Rows, each with roughly how far along a hidden order it lies (0 to 12):
[0.65, -5.76, -2.93, 0.87, -2.40, -1.26, 1.96, -0.32, -1.45, 2.26, -0.40, 7.78, -0.25, 0.11, -1.52, -1.23]  0
[0.99, -9.99, 5.39, -0.10, -0.59, -3.50, 2.09, -4.55, -1.71, -0.91, -1.24, 5.04, -2.81, -0.83, -0.56, -1.21]  5
[-0.60, -0.21, -0.59, -1.05, -1.66, 0.82, -2.45, -1.29, 0.10, -0.54, 0.64, 0.37, 0.95, -0.82, -1.22, 2.26]  8
[-0.24, -4.24, -2.29, -1.35, -0.42, 2.30, 1.43, -0.12, -5.58, -1.37, -0.31, 3.29, -2.17, -1.72, 0.00, 0.59]  0
[-0.45, 1.63, -0.84, -2.09, 2.63, 2.93, -0.82, 0.76, -2.71, -3.37, -0.17, -1.81, -0.72, -1.35, 4.39, 2.61]  6
[-0.27, -0.54, -1.96, -0.99, 0.19, 0.05, -1.13, -0.31, -1.28, -1.58, 0.20, 2.09, 0.81, -0.44, 1.71, 0.95]  8
[-0.06, -4.89, 1.45, -0.92, -0.33, -0.85, -0.70, -2.94, -0.33, -1.01, 0.03, 2.47, -0.19, -1.13, -1.07, 1.43]  8
[-0.32, -0.79, -0.10, -2.33, 1.53, 2.71, 0.13, -0.13, -4.95, -2.78, -0.37, -0.74, -1.83, -1.42, 2.49, 1.77]  4
[-0.18, -1.61, -0.41, -1.19, 0.73, -1.30, -1.80, -1.70, 1.06, -2.69, 0.05, 1.87, 0.87, -0.46, 1.97, 1.10]  11
[0.34, -6.29, 2.41, -0.97, 0.50, -0.51, 0.90, -2.17, -2.50, -1.57, -0.76, 0.76, -2.04, -1.09, 0.91, 0.31]  5
[-0.21, -3.57, 0.40, -1.11, -0.63, 0.54, -0.53, -1.74, -1.15, 0.46, -0.01, 2.10, -0.45, -1.54, -1.49, 1.15]  6
[0.13, -7.42, 1.66, 0.13, -1.39, -0.32, 0.96, -2.61, -2.78, 1.24, -0.47, 3.86, -1.77, -1.56, -2.90, 0.12]  4
[-0.34, -1.31, -0.23, -0.61, -0.36, -1.16, -2.49, -2.34, 1.20, -1.23, 0.56, 2.27, 1.19, -0.40, -1.29, 1.53]  11
[0.14, -3.66, 2.37, -1.74, 1.70, -0.13, 0.07, -1.54, -1.56, -2.77, -0.68, 0.42, -1.36, -0.90, 3.71, 0.71]  8
[0.07, -7.32, 0.97, -1.36, -0.36, -1.87, -0.96, -3.51, -0.38, -1.97, -0.13, 4.54, -0.28, -1.07, 0.07, 1.11]  9
[0.15, -3.45, 0.32, -1.41, 0.65, 0.38, 0.91, -0.38, -2.26, -1.46, -0.59, 1.71, -1.04, -0.99, 2.23, 0.48]  5
[0.03, -1.32, 0.63, -2.37, 2.19, 2.16, 0.77, 0.09, -4.56, -3.08, -0.65, -0.85, -2.08, -0.95, 3.42, 1.48]  4
[-0.66, 0.74, -1.64, -1.74, 0.76, -0.22, -2.65, -1.63, 0.85, -3.33, 0.05, 1.17, 1.20, -0.66, 1.21, 2.59]  12
[-0.28, -3.18, 2.23, -0.26, -0.13, -1.26, -2.38, -3.21, 2.25, 0.14, 0.24, 0.36, 0.67, -1.06, -3.18, 1.56]  12
[-0.18, -3.42, 2.43, -1.55, 0.67, 0.12, -1.31, -2.55, -1.07, -1.44, -0.08, 0.54, -0.98, -1.49, -0.03, 1.85]  8
[-0.02, -1.89, 2.94, -1.90, 2.19, 0.87, 0.20, -0.93, -2.51, -2.29, -0.72, -1.61, -1.49, -1.10, 3.24, 1.35]  7
[-0.22, -1.69, -1.95, -0.81, -0.59, 2.94, 0.69, 0.61, -4.05, 1.38, -0.08, 1.26, -1.42, -1.57, -1.54, 1.18]  0
[-0.01, -1.23, -0.18, -1.72, 0.76, -0.16, -1.00, -0.73, 0.23, -1.68, -0.03, 0.98, 0.47, -0.65, 1.96, 1.32]  8
[-0.19, -0.26, 0.58, -0.81, 0.34, -0.77, -2.18, -1.30, 1.63, -0.77, 0.21, 0.39, 1.09, -0.31, 0.15, 1.18]  10
[-0.02, -4.08, 0.62, -1.54, 0.06, -0.48, -1.52, -2.72, -0.72, -1.73, 0.08, 2.49, -0.07, -1.19, -0.15, 1.78]  8
[-0.20, -0.60, 1.82, -2.57, 2.49, 2.05, -0.12, -0.61, -3.51, -2.52, -0.49, -2.20, -1.55, -1.33, 3.76, 2.01]  6

Next part:
[2.19, -4.07, -1.02, -2.09, 0.58, -1.08, -4.47, 0.62, -3.62, -0.32, 3.94, 0.16, 0.46, -2.48, 0.08, 1.77, -2.25, 3.00, 0.49, 1.19, -0.76, 0.08, -7.11, 0.65, 0.80, 4.13, -0.83, -0.55]  10
[-0.24, 0.12, 0.55, -1.31, -0.20, -0.18, 3.70, 0.43, 2.81, 0.45, -2.25, -0.08, 0.03, 1.63, -0.28, -0.92, -1.21, -0.52, -0.08, 0.09, 1.17, -0.24, 3.29, -0.09, -0.43, -0.91, 0.58, -0.20]  0
[2.33, -4.81, -1.05, -3.36, 0.61, -1.64, -1.89, 0.93, -2.94, -0.48, 2.93, 0.02, -0.08, -1.57, -0.17, 1.97, -3.83, 3.51, -0.02, 1.64, -1.21, 0.04, -7.82, 0.79, 0.95, 4.96, -1.54, -1.07]  11
[-1.25, 3.01, 1.05, 1.09, -0.65, 1.54, 0.47, -0.61, 3.86, 1.05, -2.28, 0.05, -0.23, 1.07, 0.19, -2.00, 2.21, -3.32, -0.15, -2.96, 0.65, -0.30, 7.73, -0.77, -0.80, -3.22, 1.28, 1.09]  11
[-3.02, 5.95, -0.29, 0.43, 0.25, -1.55, 5.30, -0.02, -0.43, -2.12, -1.48, -0.75, -1.72, 2.05, -0.67, 0.61, 3.73, 0.35, 0.78, 3.83, -0.33, 1.02, -2.41, -1.69, -0.22, 1.22, 0.35, -1.61]  11
[0.12, -1.01, 0.20, -2.87, 0.02, -1.82, 4.07, 0.79, 2.27, -0.26, -1.92, -0.20, -0.05, 1.27, -0.50, -0.21, -1.83, 1.02, 0.09, 2.03, 0.91, -0.05, 0.30, -0.29, -0.19, 2.20, 0.01, -1.36]  1
[2.28, -6.37, -0.65, -4.34, 0.51, -1.27, -0.68, 1.08, -1.49, 0.11, 2.45, 0.08, 0.58, -0.98, -0.20, 1.33, -5.58, 4.38, -0.11, 2.45, -0.60, -0.21, -5.98, 0.93, 0.58, 5.48, -1.45, -1.08]  11
[-0.92, 1.01, 1.06, -0.22, -0.49, 0.05, 3.29, 0.01, 4.79, 2.29, -2.99, 0.09, 0.08, 1.01, -0.15, -2.01, -1.13, -1.85, -0.17, -0.58, 1.09, -0.42, 7.28, -0.20, -0.75, -3.11, 1.03, 0.38]  6
[-3.05, 8.86, -0.26, 2.13, 0.25, -1.39, 6.27, -0.66, -1.66, -2.84, -0.20, -0.82, -2.22, 1.56, -0.55, 0.96, 5.04, -0.63, 1.10, 3.52, -0.93, 1.42, -4.18, -1.80, -0.22, 1.06, 0.29, -1.29]  11
[-1.36, 2.68, -0.27, -0.75, 0.06, -0.99, 4.75, 0.00, 1.35, -0.74, -1.93, -0.41, -0.64, 1.26, -0.37, -0.07, 1.45, 0.17, 0.31, 1.36, 0.22, 0.56, -1.43, -0.76, -0.07, 0.48, 0.38, -0.81]  3
[1.23, -2.30, -0.35, -2.36, 0.35, -1.18, -0.15, 0.62, -2.94, -0.44, 0.75, 0.04, 0.22, -0.38, -0.24, 0.76, -2.26, 2.05, 0.00, 1.04, 0.09, -0.01, -3.25, 0.47, 0.37, 3.43, -0.56, -0.85]  2
[-1.30, 2.74, 0.11, 0.08, -0.21, 0.46, 2.91, -0.29, 0.43, -0.26, -1.61, -0.17, -0.64, 0.75, 0.01, -0.51, 2.44, -1.21, -0.03, -0.19, 0.40, 0.17, 1.97, -0.60, -0.41, -2.03, 0.66, 0.18]  1
[-0.45, -1.80, 0.77, -3.46, -0.19, -2.09, 5.21, 1.12, 5.20, 0.51, -4.05, -0.02, 0.13, 2.39, -0.66, -1.68, -4.15, 0.32, -0.08, 1.85, 1.81, -0.41, 4.80, 0.15, -0.41, 2.07, 0.53, -1.13]  3
[-1.10, 1.98, -0.14, -2.93, 0.07, -2.83, 7.52, 0.73, 0.51, -1.35, -1.20, -0.63, -1.05, 2.13, -0.83, 0.47, -0.68, 0.90, 0.47, 4.91, 0.42, 0.54, -2.04, -0.70, -0.06, 3.48, -0.07, -2.01]  10
[-1.24, 2.95, 0.30, -2.68, 0.06, -2.08, 7.77, 0.65, 3.50, -0.75, -3.46, -0.43, -0.56, 2.21, -0.64, -0.85, -0.78, 0.28, 0.24, 2.25, 1.01, 0.14, 2.39, -0.94, -0.51, 1.54, 0.51, -1.51]  7
[3.01, -7.70, -0.44, -1.10, 0.11, 1.06, -7.76, 0.33, -2.06, 1.71, 3.16, 0.78, 1.66, -2.49, 0.66, 0.23, -3.36, 2.04, -0.69, -2.59, -0.18, -0.91, -1.72, 1.68, 0.41, 0.50, -1.04, 1.14]  12
[1.85, -0.95, -0.54, -1.04, 0.35, -0.27, -3.51, 0.32, -1.62, 0.54, 1.76, 0.30, 0.70, -1.03, 0.07, 0.67, -3.27, 2.23, -0.21, -0.34, -0.26, -0.25, -3.66, 1.01, 0.81, 2.42, -1.03, -0.08]  5
[0.40, 0.98, 0.42, 1.68, -0.20, 1.38, -1.53, -0.53, -0.75, 0.10, 0.45, 0.19, -0.27, -0.36, 0.34, -0.20, 1.56, -0.96, -0.11, -1.74, -0.14, -0.15, 1.23, 0.07, -0.17, -1.97, 0.30, 0.83]  0
[1.42, -0.54, -0.64, 3.18, 0.39, 2.79, -7.31, -0.95, -5.60, -0.04, 5.06, 0.26, 0.41, -2.90, 0.71, 1.36, 1.86, 0.41, 0.04, -2.29, -1.86, 0.14, -5.96, -0.30, 0.62, -0.83, -0.96, 1.16]  8
